Below are the code and all the weights of a small trained network. Each question names an input and a class and asks about switching units off, where a switched-off unit gives its printed mean instead of its output.

import numpy as np


def w(rows, s, z=0):
    codes = np.array(rows[::2]) - 128.0
    scale = np.full(codes.shape[1], s)
    scale[-1] = z or s
    return codes * scale


def f(y):
    return np.maximum(y, 0)


def log_softmax(a):
    a = a - a.max(-1, keepdims=True)
    return a - np.log(np.exp(a).sum(-1, keepdims=True))


def net(x, mask):
    res = np.array(x, float).reshape(1, 4) / 4 @ E
    y = f(res @ A[0][:, :-1].T + A[0][:, -1])
    res = res + np.where(mask, y, B[0][:, -1]) @ B[0][:, :-1]
    return log_softmax(res[-1] @ U[:, :-1].T + U[:, -1])


A, B = {}, {}
E = w([
[138,165,210,108,24],'x0',
[130,122,121,129,125],'x1',
[159,8,187,68,148],'x2',
[4,113,114,66,106],'x3',
],0.011)
A[0] = w([
[103,88,168,88,190,216],'neuron 0',
[135,233,133,211,101,44],'neuron 1',
[63,146,75,112,179,153],'neuron 2',
[162,69,88,152,255,32],'neuron 3',
[186,103,193,111,147,137],'neuron 4',
[53,134,90,146,173,159],'neuron 5',
[223,160,107,192,164,89],'neuron 6',
[187,154,115,181,167,18],'neuron 7',
[146,82,97,152,223,216],'neuron 8',
[139,215,98,168,72,216],'neuron 9',
[114,167,126,97,84,213],'neuron 10',
[201,123,162,91,108,118],'neuron 11',
[139,110,138,94,101,76],'neuron 12',
[51,122,64,151,131,152],'neuron 13',
[185,82,170,104,75,119],'neuron 14',
[125,40,154,53,174,2],'neuron 15',
[200,131,144,144,128,169],'neuron 16',
[148,98,95,133,206,191],'neuron 17',
[88,143,111,133,164,144],'neuron 18',
[43,108,130,37,74,165],'neuron 19',
[215,59,197,149,92,126],'neuron 20',
[177,127,150,95,121,109],'neuron 21',
[104,163,132,113,76,224],'neuron 22',
[52,161,104,142,136,139],'neuron 23',
[40,103,140,58,95,14],'neuron 24',
[91,112,137,74,105,29],'neuron 25',
[121,75,152,104,157,166],'neuron 26',
[195,111,141,122,98,134],'neuron 27',
],0.0098,0.0077)
B[0] = w([
[172,104,112,145,112,221],'neuron 0',
[182,53,118,241,54,208],'neuron 1',
[134,170,94,69,204,201],'neuron 2',
[176,78,118,205,46,201],'neuron 3',
[144,123,101,104,160,201],'neuron 4',
[142,156,110,62,180,199],'neuron 5',
[104,122,177,186,104,209],'neuron 6',
[66,173,160,102,156,162],'neuron 7',
[80,149,186,159,88,238],'neuron 8',
[71,163,213,141,111,255],'neuron 9',
[161,99,112,141,123,208],'neuron 10',
[128,121,96,104,127,186],'neuron 11',
[136,113,96,125,127,144],'neuron 12',
[136,155,121,88,179,200],'neuron 13',
[131,137,76,92,138,198],'neuron 14',
[69,155,195,153,104,187],'neuron 15',
[149,125,82,117,144,202],'neuron 16',
[101,168,190,174,100,214],'neuron 17',
[124,144,104,106,147,169],'neuron 18',
[60,149,186,175,123,233],'neuron 19',
[121,136,74,93,155,229],'neuron 20',
[124,135,97,112,130,161],'neuron 21',
[178,104,109,137,100,218],'neuron 22',
[110,162,118,55,201,192],'neuron 23',
[196,89,125,254,15,179],'neuron 24',
[193,97,122,148,106,150],'neuron 25',
[160,89,125,174,100,196],'neuron 26',
[141,143,91,86,147,182],'neuron 27',
],0.0099,0.011)
U = w([
[4,149,224,139,96,31],'0',
[253,95,112,178,66,162],'1',
[153,137,25,8,180,254],'2',
],0.012,0.00083)

Each question gives the input, the list of numbers given to net, and the class t.
The units are the neurons (one row each of A and B). Each row of codes is followed by its name. A weight is (code - 128) times the scale printed after its matrix; where a second scale follows, it is the last column's (A, B and U).
mask holds one flag per neuron, in row order. A switched-off neuron (its flag False) gives its mean, the last column of its row in B, instead of its output. The means were averaged over made-up inputs and are rounded, as every weight is.
A unit's drop is (log p(t) with every unit on - log p(t) with that unit switched off) / (log p(t) with every unit on - log p(t) with every unit switched off).
The circuit of an input: a set's keep is (log p(t) with only the set's units on - log p(t) with every unit switched off) / (log p(t) with every unit on - log p(t) with every unit switched off). Starting from the 12 units with the biggest drops (on a tie, the unit counted first), units are removed one at a time, each time the one whose removal leaves the highest keep (on an exact tie, the one counted first), for as long as the keep stays at least 0.8.
units of the circuit, in order: the units of the circuit, biggest drop first
unit that matters most: the unit with the biggest drop
top k neurons: the k neurons with the biggest drops, biggest first
drop when u is switched off: that unit's drop, to one decimal
input [2,-3,3,2], class 1: unit that matters most : neuron 9
input [6,0,-5,0], class 1: top 4 neurons : (neuron 1; neuron 22; neuron 8; neuron 10)
input [1,-3,7,-6], class 2: top 2 neurons : (neuron 20; neuron 1)
input [-5,-2,-8,1], class 2: top 3 neurons : (neuron 2; neuron 5; neuron 19)
input [-8,-8,-1,1], class 2: top 3 neurons : (neuron 9; neuron 2; neuron 19)
input [-5,0,-1,0], class 0: top 3 neurons : (neuron 8; neuron 17; neuron 20)
input [-7,1,-1,8], class 2: top 2 neurons : (neuron 2; neuron 5)
input [5,-2,-8,0], class 1: top 2 neurons : (neuron 1; neuron 22)
input [3,6,2,4], class 1: top 3 neurons : (neuron 9; neuron 24; neuron 8)
input [-8,-2,0,-4], class 0: top 2 neurons : (neuron 8; neuron 17)
input [2,-4,3,2], class 1: top 2 neurons : (neuron 9; neuron 8)
input [-2,5,6,1], class 0: top 4 neurons : (neuron 15; neuron 1; neuron 22; neuron 8)
input [8,2,1,4], class 1: top 2 neurons : (neuron 24; neuron 22)
input [6,6,3,7], class 1: units of the circuit, in order : (neuron 24)
input [0,5,-4,-2], class 0: drop when neuron 24 is switched off : 0.5
input [-4,-2,0,2], class 2: drop when neuron 19 is switched off : 0.2
input [-1,5,-5,1], class 2: drop when neuron 8 is switched off : 0.2
